Here is a tiny trained network, its code and every weight. The questions are about switching its units off for an input and a class, where a switched-off unit gives its printed mean instead of its output.

import numpy as np


def w(rows, s, z=0):
    codes = np.array(rows[::2]) - 128.0
    scale = np.full(codes.shape[1], s)
    scale[-1] = z or s
    return codes * scale


def f(y):
    return y / 2 * (1 + np.tanh(0.7978845608 * (y + 0.044715 * y**3)))


def log_softmax(a):
    a = a - a.max(-1, keepdims=True)
    return a - np.log(np.exp(a).sum(-1, keepdims=True))


def net(x, mask):
    res = np.array(x, float).reshape(1, 4) / 4 @ E
    y = f(res @ A[0][:, :-1].T + A[0][:, -1])
    res = res + np.where(mask, y, B[0][:, -1]) @ B[0][:, :-1]
    return log_softmax(res[-1] @ U[:, :-1].T + U[:, -1])


A, B = {}, {}
E = w([
[158,205,123,229,59,222],'x0',
[183,42,172,61,40,165],'x1',
[113,2,209,225,173,126],'x2',
[161,220,210,81,198,170],'x3',
],0.0097)
A[0] = w([
[230,76,147,102,102,172,26],'n1',
[129,179,215,110,179,202,91],'n2',
[211,177,174,205,83,118,53],'n3',
[143,163,100,193,114,198,99],'n4',
[191,66,193,79,57,135,111],'n5',
[134,46,253,175,132,167,6],'n6',
[140,91,151,52,185,60,122],'n7',
[66,212,102,198,178,37,129],'n8',
[180,152,121,60,44,111,132],'n9',
[169,176,142,107,140,151,115],'n10',
[137,96,161,165,106,106,58],'n11',
[187,143,170,179,60,173,133],'n12',
[79,93,57,152,56,103,70],'n13',
[156,155,233,104,169,120,126],'n14',
],0.012,0.002)
B[0] = w([
[167,157,150,176,194,111,203],'n1',
[181,82,95,151,149,146,216],'n2',
[114,61,133,118,41,70,212],'n3',
[98,145,144,86,96,60,226],'n4',
[128,164,218,192,190,79,235],'n5',
[32,119,70,34,183,203,249],'n6',
[104,112,99,131,6,38,236],'n7',
[105,204,178,143,197,129,242],'n8',
[97,194,157,56,191,202,228],'n9',
[139,72,49,143,139,135,185],'n10',
[140,122,115,109,139,150,167],'n11',
[105,122,164,109,84,73,229],'n12',
[221,102,58,188,123,194,211],'n13',
[178,81,69,188,99,150,196],'n14',
],0.011,0.012)
U = w([
[145,157,218,168,200,105,231],'0',
[130,103,133,84,34,43,148],'1',
[86,157,84,15,162,214,161],'2',
[253,82,70,183,110,181,4],'3',
],0.014,0.0013)

Each question gives the input, the list of numbers given to net, and the class t.
The units are the neurons (one row each of A and B). Each row of codes is followed by its name. A weight is (code - 128) times the scale printed after its matrix; where a second scale follows, it is the last column's (A, B and U).
mask holds one flag per neuron, in row order. A switched-off neuron (its flag False) gives its mean, the last column of its row in B, instead of its output. The means were averaged over made-up inputs and are rounded, as every weight is.
A unit's drop is (log p(t) with every unit on - log p(t) with that unit switched off) / (log p(t) with every unit on - log p(t) with every unit switched off).
The circuit of an input: a set's keep is (log p(t) with only the set's units on - log p(t) with every unit switched off) / (log p(t) with every unit on - log p(t) with every unit switched off). Starting from the 12 units with the biggest drops (on a tie, the unit counted first), units are removed one at a time, each time the one whose removal leaves the highest keep (on an exact tie, the one counted first), for as long as the keep stays at least 0.8.
circuit, biggest first: the units of the circuit, biggest drop first
unit that matters most: the unit with the biggest drop
top k neurons: the k neurons with the biggest drops, biggest first
drop when u is switched off: that unit's drop, to one decimal
input [-1,-1,-6,-8], class 3: top 2 neurons : n13, n6
input [6,6,2,-1], class 0: unit that matters most : n5
input [8,-8,-8,-8], class 0: top 4 neurons : n8, n6, n7, n4
input [8,6,-6,7], class 1: top 4 neurons : n12, n3, n4, n13
input [8,6,-6,0], class 1: top 2 neurons : n3, n12
input [-6,8,-8,7], class 0: top 3 neurons : n5, n6, n9
input [5,-3,4,-5], class 1: top 3 neurons : n4, n9, n2
input [-1,8,-7,-4], class 0: top 2 neurons : n5, n6
input [-6,-7,8,2], class 2: top 2 neurons : n6, n5
input [2,-7,-7,2], class 0: top 3 neurons : n6, n8, n9
input [2,-1,-2,-3], class 3: top 4 neurons : n6, n7, n9, n5
input [4,4,-1,2], class 0: top 2 neurons : n7, n1
input [-2,-5,4,-6], class 3: top 3 neurons : n13, n5, n9
input [-3,0,-4,-7], class 3: circuit, biggest first : n13
input [-3,-2,5,7], class 3: top 3 neurons : n14, n2, n9
input [6,7,6,-7], class 0: top 4 neurons : n5, n1, n7, n12
input [-8,-5,-4,5], class 1: drop when n7 is switched off : 1.2
input [-4,6,-6,-1], class 0: drop when n6 is switched off : 0.7
input [-5,2,7,-6], class 2: drop when n6 is switched off : 1.7
input [0,1,-4,-3], class 2: unit that matters most : n9
input [-8,0,-8,3], class 1: drop when n7 is switched off : 3.2
